In the rows, 128 means zero.
Each name stands for a flat space through zero: a line, a plane or more. A row that begins with a name and a colon came from that space; any other row is followed by the name of the space it lies nearest, among the names in its block.
fubeznor: [130 133 117  99 100 156 105 106 113 154 126 102 130 137  93  98 142 130
 220 207  74  92 190 101 166 120 112 170  84 150 113]
meztep: [115 173 140 166 155 111 180 145 131 133 123 137  89 141 149 103  90 150
 138 123 140 153 109  79 105 152 104 137 110 112 103]
desonkos: [  4  92  63  23  38  39 124 102  72 207 117  32 146 135 125  14 156 177
 184 122  71 231 182 168 189 160 210  22  37 145 129]
memegdupok: [156 167 133 172 156  97 145 105 158 120  92 157 125 159 156 102 103 151
 132  92 119 170  56 135 108 178 115 111 104 155 154]
fubeznor: [100 118 118  91  97 124 120 137 113 150 128 101 146 129 111 101 133 142
 152 152 107 132 155 128 150 140 139 115 108 120 118]
fubeznor: [164  97 142 113 117 145  83 126 139 106 114 127 164 108  92 168 145  99
 110 149 115 109 125 163 139 138 123 145 149 139 160]
fubeznor: [ 86 148 116 117 122 126 157 140 110 148 152 104 102 135 119 110 122 126
 150 141 126 129 175  87 137 107 134 138 114 109  88]
suvetber: [142 160  84 180 160 104 147  56 139 142 114 148  96 154 159  93 117 117
 155  93 105 166  99 109 123 118 136 136  77 179 145]
kofetkono: [159 164 145  88 106 174  93 120 150 122 148 135 159 196 122 128 168 159
 199 143 109  46 165 159 151  96 129 114 147 149 112]
kofetkono: [133 121 148 142 135 123 136 136 120 127 111 133 108 109 147 120 116 151
 137 145 137 137 112 120 115 150 104 134 121 128 133]
fubeznor: [100 184  82 141 141 106 163 127 153 142 149 138 155 187 122 101 104 113
  94  56 121 160 105 109 126 128 167  96 118 107 106]
suvetber: [107 160  99 115 111 110 135 142 143 153 114 116 181 164  88  81  98 129
 131 127  84 162 111 110 146 185 141 114  90 107 120]
meztep: [128 213 117 128 135 134 149 124 164 131 153 141 146 221 124 105 126 141
 160  88 112 107 132 118 134 116 144 105 126 128  95]
memegdupok: [110 190 124 154 154 100 177 153 157 118 139 136 132 170 116 128  93 111
  81  70 139 167  98 104 111 150 140 112 137  98 107]
desonkos: [148 150 128 139 141 157 127 130 145 121 149 158 138 159 146 138 134 137
 127 105 144  85 122 129 118  98 129 123 153 122 114]
desonkos: [106 177 134 129 138  77 159 102 143 110 135  99  88 163 115 140 138 100
 130  83 124 178 145 141 133 119 153 109 126 158 128]
kofetkono: [180 137 147 156 146 171 114 159 156 109 114 162 170 124  93 154  98 110
 106 161 120  91  94 103 117 164  87 179 146 102 131]
desonkos: [107 152  64 104 107 140 118 102 131 162 150 109 168 168  79  96 131  91
 156 134  74 120 172 101 168 105 163 141  90 129 107]
kofetkono: [120 146 131 119 123  83 131 138 156 112 111 120 166 153 107 131 119 118
  78  75 122 184  84 168 127 179 154  81 136 125 152]
desonkos: [149  96 109 132 120 150  99 140 132 139 106 141 185 102  96 122 106 112
 105 160 103 123 100 117 135 167 116 155 114 108 145]
memegdupok: [151 110 111 170 150 109 126  75 123 131  95 137  96  98 145 118 119 111
 139 135 111 166  99 121 122 139 115 156  89 172 165]
fubeznor: [ 66 169  93 111 118 112 170 168 129 158 160 119 156 173 124  86 102 143
 102  83 133 148 133  97 130 133 164  84 122  71  79]
suvetber: [135  89 176  78  84 129  89 184 127 123  88 112 189 103  99 122 125 173
 127 180 115 127 106 169 138 214 105 104 136 103 151]
desonkos: [ 73 152 130  84 107 169 156 169  98 157 200 126 102 171 185  99 155 202
 178 119 175  47 202 107 127  43 145  83 158  84  45]
suvetber: [105 136 119 151 147 131 163 146 116 134 150 132  98 115 139 131 108 118
 106 120 153 130 138  84 113 105 125 145 134  99  98]
memegdupok: [106 120 147 115 117 126 140 134  99 142 127 110  86 113 152 105 134 167
 178 165 135 122 160 113 129 123 111 129 112 131 111]
kofetkono: [144 194 155 128 137 102 140 133 176  99 123 137 148 198 121 136 128 139
 119  72 127 144  93 165 121 158 138  84 150 139 134]
suvetber: [104 119 114 125 122 140 141 173 118 150 135 134 156 118 126 106  99 144
 102 136 137 125 118  95 122 148 126 125 126  75 103]
memegdupok: [111 108 110 141 137 136 140 139 111 133 143 120 115  89 106 147 114  84
  94 143 135 133 149  89 127 109 128 167 130 103 114]
memegdupok: [171  47  82 159 141 155  80  89 119 128 110 151 157  53 107 163 126  57
  72 149 114 125 103 127 130 113 127 186 122 142 177]
fubeznor: [124  90 164 122 125 130 127 148 103 119 123 120  94  81 150 146 136 149
 127 156 159 121 139 135 116 125 107 133 147 122 131]
kofetkono: [151 166 146 113 122 126 114 136 167 108 122 135 174 180 104 137 134 133
 125 103 113 121 106 164 134 156 135 101 146 133 138]
kofetkono: [147  78 135  94  92 153  77  85  92 151 105 109 110  99 145  99 168 169
 234 215  93  88 174 147 157 114 105 147  88 182 148]
meztep: [ 72  98  31 137 118  74 142  64  95 191 115 111 121 112 159  47 116 123
 130  92  95 214 114 112 144 127 180  97  42 152 144]
suvetber: [146 110 127 153 147 142 127 117 124 122 131 152 110 109 159 142 130 128
 114 119 151 113 113 127 111 103 120 138 141 134 135]
suvetber: [176 133 145 178 167 116 128  78 145  95 109 151  82 118 152 163 136 104
 125 108 138 142  97 146 108 115 112 151 134 182 166]
fubeznor: [ 68 114  99  80  95  83 131 160 128 138 139  94 185 135  93 122 127 108
  52  72 127 187 122 162 143 154 189  62 139  89 129]
suvetber: [134 108 165 126 133 140 127 150 119 103 138 126 102  98 132 173 141 122
 109 139 162 106 144 137 116 107 114 140 168 119 125]
suvetber: [146 104 118  83  90 135  72  85 127 140 114 121 161 149 140 104 174 161
 187 139  95 105 138 191 157 121 147  91 110 178 159]
kofetkono: [144 138 163 158 146  96 145 106 125 119  90 129  72 116 163 112 119 161
 168 143 129 164 101 130 112 163  94 133 102 167 151]
fubeznor: [147  87 141 137 129  94 108  81 117 117  90 123  96  91 159 131 148 137
 139 128 126 168 103 175 124 142 124 116 111 185 182]
meztep: [136  63 158 101 106 143  94 131  98 125 119 125 113  80 166 139 162 169
 147 161 152  98 140 169 126 113 115 113 146 141 147]
kofetkono: [155 169 151 156 151 111 142 114 155 106 110 139 111 154 130 134 118 127
 138 113 123 146  99 132 116 152 111 133 125 153 141]
meztep: [130 165 167 135 140  97 150 135 146 100 118 117 102 146 121 146 124 127
 126 112 135 157 119 140 119 153 119 119 140 140 133]
desonkos: [128 102 128 129 122  84 117  99 124 126  90 111 121 102 128 119 130 123
 124 125 110 188 101 160 132 168 133 114 101 163 172]
meztep: [159 144 173 100 115 159 101 151 148 101 133 125 152 150  95 163 149 130
 150 158 123  75 151 152 138 130 110 138 164 128 125]
desonkos: [ 84  91 101  74  83 158 113 133  81 182 157 124 132 134 194  64 161 216
 192 144 142  74 172 136 142  78 149  74 113 114  93]
meztep: [114 163  89 130 132 118 141 102 141 143 148 139 137 181 149 101 133 134
 132  71 123 135 122 133 131 101 164  91 117 137 116]
desonkos: [ 85 110 151 112 118 112 152 128  81 138 137  84  46  87 145 123 142 143
 177 174 143 138 195 104 133 100 114 145 113 137 105]
meztep: [130 145 172 148 142 111 155 156 129 113 103 115  96 107 109 135  98 128
 134 166 129 155 121  97 116 178  86 162 121 118 125]
meztep: [ 87  48  42 100  94  93  95  54  85 180 122 110 136  96 174  73 163 136
 131  94 109 177 130 173 152  94 194  71  74 171 166]
memegdupok: [122 240 159 147 152  86 183 130 170 108 127 120  97 214 119 114 109 139
 160  87 118 165 118 114 120 160 123 109 120 142 105]
memegdupok: [182 100 122 138 129 138  80  59 132 118  99 131 122 109 116 144 155  97
 169 163  89 119 131 155 146 118 116 168 105 198 178]
memegdupok: [171  62  73 163 145 135  82  68 131 123 108 150 157  72 107 162 131  47
  68 119 106 146  93 143 133 113 144 171 117 161 189]
[164  73 180  93  95 181  76 170 111 128 103 139 162  91 138 127 141 194
 170 214 131  57 127 151 130 160  79 137 144 114 138] => fubeznor
[137  80 130  84  89 174  80 129 100 151 127 120 149 107 131 111 157 164
 190 199 110  66 169 139 152 112 114 138 119 133 126] => kofetkono
[166  81  91 135 120 198  82 125 117 156 122 158 181  95 110 114 117 119
 143 196  98  65 128  92 141 123 104 187 107 112 131] => desonkos
[138 174 132 160 158 119 156  98 141 115 137 136  80 157 143 135 129 116
 150 105 133 132 134 112 118 101 123 142 125 156 120] => kofetkono
[130 133 103 149 135 107 134  77 121 150 107 133 100 135 165  82 126 151
 175 124 108 157 112 123 129 132 128 122  77 171 144] => suvetber
[139 142 149 164 156 141 156 137 123 125 131 157  85 125 180 122 114 165
 141 127 163 109 110 102  98 117  98 136 136 122 112] => fubeznor
[117 145  90  98 104 138 112  97 128 160 144 130 153 182 151  79 154 164
 182 110 104 103 147 146 150  98 160  86 104 148 116] => meztep
[122  98 164 112 120 152 125 164 105 116 141 112 104  84 116 164 137 123
 126 176 152  95 170 116 126 110 105 158 158 105 111] => fubeznor
[133  93 161 134 136 124 127 134 111 107 123 122  88  79 142 165 139 122
 111 142 158 130 135 140 114 117 112 141 152 134 141] => fubeznor
[ 96 127  99  92  93 105 120 124 122 162 116 109 167 152 126  70 128 161
 152 122  96 157 124 144 150 161 155  81  89 127 130] => fubeznor
[101 185 129 155 151  79 183 115 135 127 126 114  76 157 137 108 107 125
 139  95 128 185 124 101 118 140 131 121 103 140 114] => memegdupok
[ 59 181 132 105 114  94 182 187 125 143 139  77 128 148  64 104  87 112
 122 144 109 177 165  69 142 176 132 134 108  72  77] => suvetber
[ 77  87 113 124 121 135 156 232 110 159 143 169 190 106 192  88  80 207
  22  72 200 133  51 118  84 166 143  47 163  12  96] => memegdupok
[139 146 138 171 161 144 157 141 129 121 136 150  95 119 142 140 103 121
 118 133 151 115 120  83 104 117 101 165 137 111 109] => kofetkono
[102 109 121  98 100 110 120 122 106 152 115 102 127 120 133  91 137 157
 164 150 110 147 144 138 145 145 135 107  97 138 131] => fubeznor
[142  98 146 111 115 141 101 128 119 118 120 115 129  99 108 151 144 117
 138 168 121 111 149 142 138 127 115 150 136 138 142] => fubeznor
[ 83 169 154 103 116 106 166 150 116 136 144 100  87 161 147 101 133 174
 173 125 141 136 164 119 129 125 130  95 124 120  89] => memegdupok
[162 152 130 145 141 128 118 112 159 111 115 144 149 153 111 140 124 108
 121 113 111 130 100 140 127 145 125 136 130 146 147] => memegdupok
[ 81  76  86 123 120  86 136  81  83 156 129 101  79  82 168 104 147 124
 126 108 136 182 147 138 133  92 163 105  94 156 143] => memegdupok
[156  99 113 142 130 112 100  72 128 129  94 132 124 109 139 120 140 119
 144 132 103 154 103 156 134 139 128 133  97 182 177] => desonkos
[126 132 198 147 147 102 162 150 116 103 114 131  52 107 192 137 127 187
 140 124 182 144 109 140  91 142  93 106 151 135 128] => meztep
[141 138 105 110 114 141 101 102 140 129 131 110 158 144  67 138 141  77
 149 153  79 115 163 126 161 119 139 161 112 148 134] => fubeznor
[176 194 187 164 160 141 149 150 168  95 114 164 116 174 144 138 108 164
 151 125 142 102  87 121 100 162  81 136 150 130 121] => kofetkono
[148 148 126 158 159 135 138 118 148  98 146 137 113 129 101 182 126  63
  87 104 138 123 134 115 120  95 131 165 157 131 128] => fubeznor
[ 81 138  81 111 115 139 147 133 108 168 164 119 132 148 136  88 126 137
 143 120 125 115 167  91 141  89 156 116 109 100  84] => suvetber
[ 95 150  92 147 141  74 161  54 111 144 126  92  51 131 136 103 136  95
 171 112 102 195 163 108 142  98 151 139  71 187 133] => fubeznor
[140  78 183 130 133 140 122 167 109 101 123 136 100  67 157 172 135 149
  96 149 181 109 119 147 101 128  98 132 176 110 138] => fubeznor

Rows lie near named flat spaces through zero. A row that begins with a name and a colon came from that space; any other row is followed by the name of its block's space that it lies nearest.
met_kezus: [ 92 131 106 139 156  99 180 162 129 152  81 137 146 146 133  91 125 143
 144 130 110 140  83 122  99 103 102 130 151 177 175]
famo_zele: [117 115 119 190 168  43 219 157  68 110  35 117 166 170 147  80 162 115
 131 180  54 124  89 135  80 194 132 112 171 124 174]
suzod_kero: [192 102 180 161 127 153 200 118  45  68 114 138 140  95 128 152 132 146
  66 185 106 124 166 106 107 171 155 109  86  59 115]
famo_zele: [141 148 142 129 131 105 127 130 114 140 142 110 107 138 135 128 151 108
 184  82 117 158 146 146  99 123 149 148 159 183 150]
biz_lapok: [150 157 104 125 123 148 124 143 108 147 150 104 121 122  99 124 170 119
 118 135 139 148 129 121 120 101 132 141 146 182 136]
famo_zele: [164 136  95  53 133 151 101 121 169 121 225 124 105 160 129 212 162  65
 109  52  87 160 201 183 209 149 107 168 170 128  98]
suzod_kero: [135 152 151 172 150  86 110 136 127 123  89 109 120 117 109  82 150 127
 167 141 134 102 121 137 107 146 166 132 130 111 160]
biz_lapok: [112 115  89  81  55 199  78  98 122 166 185 125 133 135 137 159 116 129
  90 133 168 153 112 103 135  92 100 115 124 184  58]
suzod_kero: [100 164  96 106 143 126  79 146 187 170 144 120 109 130 106 112 134 123
 165  88 156 128 115 143 146  79 117 149 148 179 154]
famo_zele: [146 134 151 136 162 154 137 132 123 120 102 150 122 100 112 146 118 153
  92 138 135  95 158 149 130 145 144 111  93  89 149]
famo_zele: [116 138 128 158 158 123 130 144 137 121  95 129 124  98 103 108 116 154
 116 162 158  94 117 112 132 110 136 108  99  98 158]
suzod_kero: [108 133 135 150 134  95 111 122 124 131 111 114 114 131 139 120 122 124
 168 120 140 121 126 132 109 133 149 112 132 139 143]
suzod_kero: [138 143 112 133 111 139 110 134 127 137 134 112 137 121 102  99 153 127
 116 158 143 126 106 110 129 114 128 139 132 137 117]
biz_lapok: [136 120 152 158 149  62 193 147 120  84 124 116 127 129 138 102 131 116
 180 120  96 155 124 100 120 116 130 153 145 110 160]
biz_lapok: [140 105 124 140 144  91 227 140  70  79 158 111 114 136 156 175 130 105
 138 118  92 186 158  94 123 110 120 121 150 147 149]
met_kezus: [101 149  87 150 174  55 147 158 129 138 100 100 121 165 130 113 164  94
 168 114  96 136 117 152 124 140 129 128 185 169 181]
suzod_kero: [157 136 174 135 124 148 107 114 122 122 127 135 116 101 120 128 123 142
 137 120 145 114 153 138 113 137 159 132 100 106 125]
biz_lapok: [108 114 103 152 130  94 161 128  85 113 123 105 123 143 148 146 131 113
 130 149 122 144 124 105 116 129 129  96 144 148 134]
famo_zele: [147 137 169 143 189 136 176 141  96 122  88 154 106 105 131 164 116 154
 121 103 117 115 181 169  97 147 157 107 104 126 188]
famo_zele: [183 164 168 148 136 124 102 127 103 135 113 111 118 121 105 103 182 115
 152 119 114 118 155 170  93 172 181 154 141 134 144]
met_kezus: [113 115 130  98  95 181 141 137 160 149 136 163 156 110 121  97  89 172
 108 137 152 141  79  85 127  62  81 150 100 142 109]
met_kezus: [109 112 156 130 121 154 149 128 129 142  92 164 144 110 139 107  82 177
 122 137 145 119 100 111  95 106 116 118  92 129 133]
met_kezus: [ 90 133  78 120 136 125 102 123 123 156 127 115 114 151 139 164 130 113
 118 120 139 124 133 149 134 134 124  91 147 171 132]
biz_lapok: [111 153  97 167 202 108 162 177 150 106  97 121 114  86  76 113 127 153
 102 174 161  92 121  98 163  77 124 108 102  92 197]
biz_lapok: [136 128 131 107 128 165 116 120 129 139 134 145 125 124 128 156 121 136
 100 117 131 120 149 150 134 138 127 121 115 127 118]
biz_lapok: [107 101 133 127 120 141 140 108 101 127 118 143 126 131 161 167  91 142
 111 129 134 126 139 128 113 140 127  87 108 129 116]
suzod_kero: [106 128 115 108  57 116  15  80 150 168 152 101 132 174 154 110 143  88
 175 105 135 127 104 155 123 171 141 134 164 158  60]
suzod_kero: [ 96 157 128 134 191  80 124 162 195 145  91 139 115 130 115  93 120 134
 185  84 124 108 117 160 137 108 125 149 142 132 197]
met_kezus: [ 85 110 159 151 113 121 134 124 138 137  86 149 139 109 145  83  69 176
 162 142 163 116  78  89  88  91 123 112  92 126 135]
met_kezus: [166 124 202  82 104 233 120 110 136 158 130 194 134  90 129 142  85 188
 101  89 146 125 153 154  94 116 129 149  70 131 110]
famo_zele: [138  89 135  99  90 162 149 114 142  97 168 151 151 121 139 144  97 137
  88 143 123 141 122  89 165 114  91 140 103  77  74]
met_kezus: [130 112 163 119 102 177  75  85 124 127 135 148 113 102 141 169  86 151
 105 127 168  96 160 139 128 150 152  91  74  88  88]
suzod_kero: [146 126 152  71 109 196 104 123 186 147 156 174 141 115 119 129 103 152
 105  93 132 125 132 145 154 110 100 168 103 109 100]
famo_zele: [129 109 117 121 106 126 137 122 128 118 134 129 151 145 136 121 132 118
 108 148 107 133 110 116 141 145 109 134 137 109  98]
met_kezus: [158 134  93  98 133 164 204 166 106 141 142 139 157 142 110 127 168 126
  74 138  84 173 115 121 127 103  84 164 159 180 139]
biz_lapok: [123 127 138 135 122 121 127 129 136 128 122 129 131 123 128 107 120 136
 145 130 135 128 113 115 120 116 128 135 123 126 129]
biz_lapok: [140 143 105 148 160  87 156 151 117 108 128 102 122 137 113 125 167 100
 133 138 104 135 137 129 142 136 134 135 157 126 157]
suzod_kero: [156 140 129 123 126 162 131 135 120 126 145 127 125 105 102 132 141 137
 101 141 142 131 139 117 134 108 130 137 114 129 127]
met_kezus: [117 124 143 205 140   7 121 125 128  62 111  73 116 129 130  77 142  91
 206 164 125 109 111  89 139 153 167 123 143  53 140]
famo_zele: [176 133 141 123 133 131 135 136 149  86 166 123 129 109  98 125 151 113
 112 137 116 128 150 115 175 128 127 166 122  66 116]
[142 140 136 123 150 130 134 146 164 117 134 137 127 110 104 112 130 135
 129 122 129 120 131 125 154 108 121 155 119  99 145] => biz_lapok
[153 137 155 144 150 103 142 134 120 112 114 125 123 128 125 120 147 118
 148 117 103 125 148 149 119 157 150 142 137 110 149] => met_kezus
[ 87 101 104 120 100 140 151 134 143 138 118 145 160 133 138  99  92 155
 109 161 140 136  66  78 128  86  81 122 117 135 108] => suzod_kero
[135 159 113 150 136 142  55 127 145 148  91 116 135 114  82  92 160 133
  93 180 156  64 114 152 141 165 155 115 113  91 123] => famo_zele
[153 124 146  89  93 165 111 113 139 139 168 141 133 133 135 137 130 123
 130  95 119 152 139 138 130 126 119 161 132 143  93] => biz_lapok
[ 92 128  70 125 105 158  95 120 113 155 135 111 126 127 121 147 124 134
  85 168 174 120 107 104 135 102 116  82 120 165 106] => biz_lapok
[126 144 107 111 135 129 145 149 134 153 134 127 132 142 122 117 148 122
 139 107 114 154 115 135 120 103 110 152 158 183 148] => met_kezus
[178 130  91 100 110 167 135 125  96 111 191 107 129 136 110 179 179  91
  60 146 107 153 166 128 169 144 119 138 147 128  89] => met_kezus
[146 145 161 150 129 123  99 121 125 126 114 120 117 108 114 106 136 135
 153 130 145 109 136 136 109 139 163 132 114 114 136] => suzod_kero
[123  90 129 113 125 143 215 133 103  85 179 141 116 108 153 186  79 143
 113 118 134 180 148  64 142  59  93 116 105 133 127] => biz_lapok
[131 122 122 141 114 113 131 129 123 120 117 119 149 138 125  98 143 121
 122 159 115 124 102 115 128 144 124 135 137 111 113] => famo_zele
[130  89 153 125 117 142 190 120  98 108 112 159 151 132 160 143  96 149
 101 139 100 141 125 114 109 143 110 117 110 107 114] => famo_zele
[146 125 101 139 148 117 210 159  85 114 113 123 152 143 121 122 164 119
  89 163  82 153 116 115 120 134 108 135 156 145 149] => met_kezus
[153 127 119  95 139 148 143 135 149 110 172 137 124 127 119 163 136 113
 102 106 109 143 160 136 173 121 109 152 132 108 121] => biz_lapok
[193 132 154  72 128 204 178 135 110 121 198 154 112 105 121 193 133 134
  95  73 112 181 194 137 136  91 115 166 119 159 126] => biz_lapok
[113 139  91 127 153 193 126 131  89 156 111 137 109 100 111 189 115 161
  48 159 176 102 154 136 123 111 133  60  91 160 146] => biz_lapok
[132 169 131 162 179  89 125 153 126 133 104 105  98 114 102 112 156 122
 170 114 138 117 144 147 112 118 163 129 141 151 192] => famo_zele
[175 158 115 136 127 156 124 145 111 125 145 106 130 105  78 111 180 123
  91 167 138 127 133 115 138 116 139 148 129 129 128] => suzod_kero
[134 149  95  78 162 166 146 168 190 148 154 154 134 124  94 133 135 135
  95  99 119 137 129 141 178  79  81 171 136 141 153] => suzod_kero

Rows lie near named flat spaces through zero. A row that begins with a name and a colon came from that space; any other row is followed by the name of its block's space that it lies nearest.
mab-gima: [153 131 159 122 153 137 157 110 110 140 101 142 121 141 138 158 136 135
  69  93 129 131 171 161 146  85 155 143 129 136 158]
zom-vad: [146 139 123 141 125 157 113 126  74  89 117 134 131 116 125 173 104 135
 143 116 112 138 103 146 137 130 145 121 121 148 161]
mab-gima: [139 143 135 113 141 163 164 123 156 165 107 135 104 126 128 141 130  85
  73 136 109  73 192 134 151  64 126 117 137 161 150]
kal-lup: [124 159 109 143 137 167 138 130 105 131 123 109 153 108 132 154 128 120
 131 103 115 108 112 116 142 123 126 119 104 124 137]
mab-gima: [107 139  87 140 125 141 113 139 139 115 146 102 144 106 132 109 126 126
 192 159 119 105  92  97 127 178 104 110 120 104  93]
suga-ripu: [150 148 162 117 104 140 109 154  69  83 125 156 103 127 116 181 132 167
 139 117 133 164 100 129 135 111 168 113 152 143 158]
mab-gima: [140  79 216  28 103  88  99 156 148 184  94 110 125 170 140 127 116 125
 131 200  81 137 170  25 132  45 127  97 157 142 106]
suga-ripu: [113 147 116 138 139 143 156 125 143 169 131 114 154 123 127 125 141 106
  89  89 133 110 136 118 131 105 117 136 102 123 128]
kal-lup: [149 149 129 126 142 168 133 127 106 102 105 129 106 111 142 161 126 130
 146 152 105  95 146 138 154 122 141 107 142 134 145]
mab-gima: [135 130 134 130 147 126 159 115 145 144 127 145 114 138 128 126 146 129
  78 105 145 121 164 161 137 111 139 145 135 126 132]
zom-vad: [112 142  46 137 123 159 153 143 165 135 203 158 133 130  73 135 126 126
  91  94 149 104  96 140 156 142 130 128 131 135  80]
suga-ripu: [120 103  95 139 113 118 120 119 137 139 157 141 151 142  96 124  92 106
  98 100 130 148 105 143 117 126 118 146 107 159 128]
zom-vad: [122 127 131 124 122 127 137 128 155 152 126 130 117 129 124 112 128  99
 107 137 127 111 152 125 122 105 115 127 130 146 135]
suga-ripu: [ 98 107  64 158 128 129 143 102 155 189 164 115 204 139  94 113  84  70
  58  53 127 134 103 133 115 114  93 163  59 157 124]
zom-vad: [100 137  70 124 119 136 161 147 194 173 198 151 135 140  78 109 143 113
  70  95 157 105 118 117 143 118 119 133 130 130  74]
suga-ripu: [112 174 130 130 126 172 140 145 123 158 106  93 147  98 142 141 140  93
 137 127 105  85 130  77 134  94 109 102 105 130 145]
kal-lup: [143  88 162 100 114  73 143 126 184 141 148 193  58 171  99  96 142 133
  54 140 169 150 187 179 117  95 147 151 184 159 126]
kal-lup: [124 105 113 138 140  98 171 105 180 172 161 168 123 161  97 102 137 115
  18  66 172 142 165 187 123 103 133 175 126 143 122]
kal-lup: [126 174  93 151 148 189 158 127 108 136 128 116 153 103 126 167 132 113
 107  84 117  91 120 130 156 114 131 121 100 128 141]
suga-ripu: [137 119 147 109 124 116 108 136 145  98 111 129  79 121 148 105 136 136
 189 212 117 106 152 121 126 153 123 104 171 120 116]
kal-lup: [127 132 199  94  82 100 114 163 121 150 121 148 103 145 112 134 145 128
  98 122 143 168 133  91 105  60 142 120 150 158 158]
suga-ripu: [137 124 134 119  96 126 110 147 114 103 146 163  99 135  98 147 115 135
 123 131 136 151 110 138 125 115 145 120 152 162 143]
mab-gima: [125 115 144  95 129 114 141 135 174 166 128 129 113 144 128 106 141 116
 106 156 125 106 168 104 134  99 120 122 147 127 104]
zom-vad: [134 104 200 102 150  71 129 119 117 152  94 104 150 156 169 111 162 175
 125 117 140 174 149 105 116 123 143 150 126  73 113]
zom-vad: [125 126 149 121 126 116 127 130 129 142 118 121 132 132 136 121 135 127
 124 127 129 136 135 115 120 116 126 130 125 124 132]
suga-ripu: [142 171 172 108 107 166  98 165  77  85  86 111  95  94 153 167 139 140
 210 189  95 108 118  77 137 115 139  73 155 131 158]
kal-lup: [122 130 135 109  99 118 110 157 142 115 145 141  98 128 114 117 137 136
 158 166 135 130 115 103 122 133 128 107 159 132 111]
zom-vad: [134 158  92 145 100 191 129 140 101 118 143 155 122 109  84 183  89  81
  91  97 110 109 107 145 141  81 132 111 116 204 181]
kal-lup: [117 125 134 121 109 115 102 145 124 119 132 114 134 124 130 116 127 135
 173 153 124 140 100  93 114 146 118 115 130 118 115]
mab-gima: [140 145 122 139 162 154 149 113 105 121 111 117 141 120 148 153 137 144
 122 106 122 113 138 146 151 134 142 132 116 106 132]
mab-gima: [144 115 166  86 161 120 138 124 122 150  99 102 147 147 162 142 144 164
 132 142 106 124 157  90 156 112 144 123 133  85  96]
zom-vad: [109 138 146 125 106 118 117 145 134 147 124 113 135 121 129 112 137 112
 140 132 130 134 117  91 106 115 112 120 120 130 134]
[109 121 110 103 160 110 171 129 223 179 151 120 114 142 138  69 176 132
 111 162 146  74 181 108 148 142 111 129 153  75  46] => mab-gima
[128 147 114 149 151 158 149 111 104 144 114 109 166 118 138 153 123 116
 101  80 118 118 127 136 139 114 128 138  90 125 148] => kal-lup
[127 182 159 136 177 156 173 123 102 155  86  86 158 110 178 149 188 155
 115  83 133 106 152 107 150 113 142 131 104  63 130] => suga-ripu
[154  70 129 140 178  94 127  66 128 110  93 119 135 145 167 105 100 137
 135 150 113 135 172 193 126 172 126 162 121 111 129] => kal-lup
[126 123  98 136 139 126 126 124 139 106 147 129 125 125 129 115 132 149
 157 144 135 120 115 140 136 176 127 128 137 103  94] => zom-vad
[158 104 138 132 166 115 117  98  98  76  99 122 119 131 167 133 124 175
 176 158 118 138 141 169 140 183 147 137 142  91 120] => zom-vad
[153 122 139 121 144 142 147 113 108 134 117 148 128 144 121 167 115 130
  70  93 121 134 153 160 149  88 154 140 126 151 153] => zom-vad
[122 138 103 142 144 138 130 125 123 115 134 111 144 116 139 125 136 143
 159 129 128 117 109 125 136 167 124 126 119  96 105] => mab-gima
[151 124 164  92 167 138 131 122  91 135  87  89 162 138 172 164 136 170
 151 137  92 124 142  86 164 118 149 117 121  80 106] => mab-gima
[126 154 149 109 114 144 128 154 152 125 114 129  77 109 137 117 153 113
 158 189 121  84 157 100 131 112 120  93 165 134 130] => suga-ripu
[144  68 191 102 119  55 101 112 135 126 103 140 104 163 143  95 119 142
 129 163 133 178 160 143  96 124 133 148 152 134 138] => kal-lup
[130 150 116 127 108 165 145 142 113 152 147 152 139 132  86 176 111 101
  56  68 126 130 117 128 142  62 141 126 112 180 160] => zom-vad
[121 134 129 129 121 122 162 131 156 168 153 160 121 146  96 126 144 114
  38  71 162 137 147 150 127  81 137 150 127 150 136] => kal-lup
[ 92 151  84 132  95 132 131 166 166 144 191 138 132 122  86 107 147 123
 128 114 157 122  81  93 123 141 114 117 131 123  85] => kal-lup
[171 118 223  70  97 109 115 155 126 103  94 185  21 149 124 149 144 143
 111 195 128 137 195 139 131  58 168 102 214 177 171] => kal-lup
[ 90 156 187 122  72 109  94 169 114 165 104  88 151 109 136 106 144  93
 162 131 126 154  94  36  73  86  96 108 102 139 165] => zom-vad
[ 96 174 100 122  83 157 114 186 137 125 173 125 125 104  96 132 148 127
 170 140 136 112  67  60 130 134 117  88 138 125  98] => kal-lup
[110 148 130 122 101 136 134 154 127 162 150 131 150 131 100 141 134 114
  90  83 138 142 102  92 123  85 127 125 111 145 133] => zom-vad
[138  96 159 111 154  98 150  99 183 162  94 128  95 144 155  83 136 100
  97 171 123  98 216 152 122 106 113 141 147 131 131] => zom-vad
[134  71 148 129 144  71 108  92 131 126 107 115 146 151 154  92 108 137
 142 143 125 164 142 150 103 159 118 158 117 112 123] => kal-lup
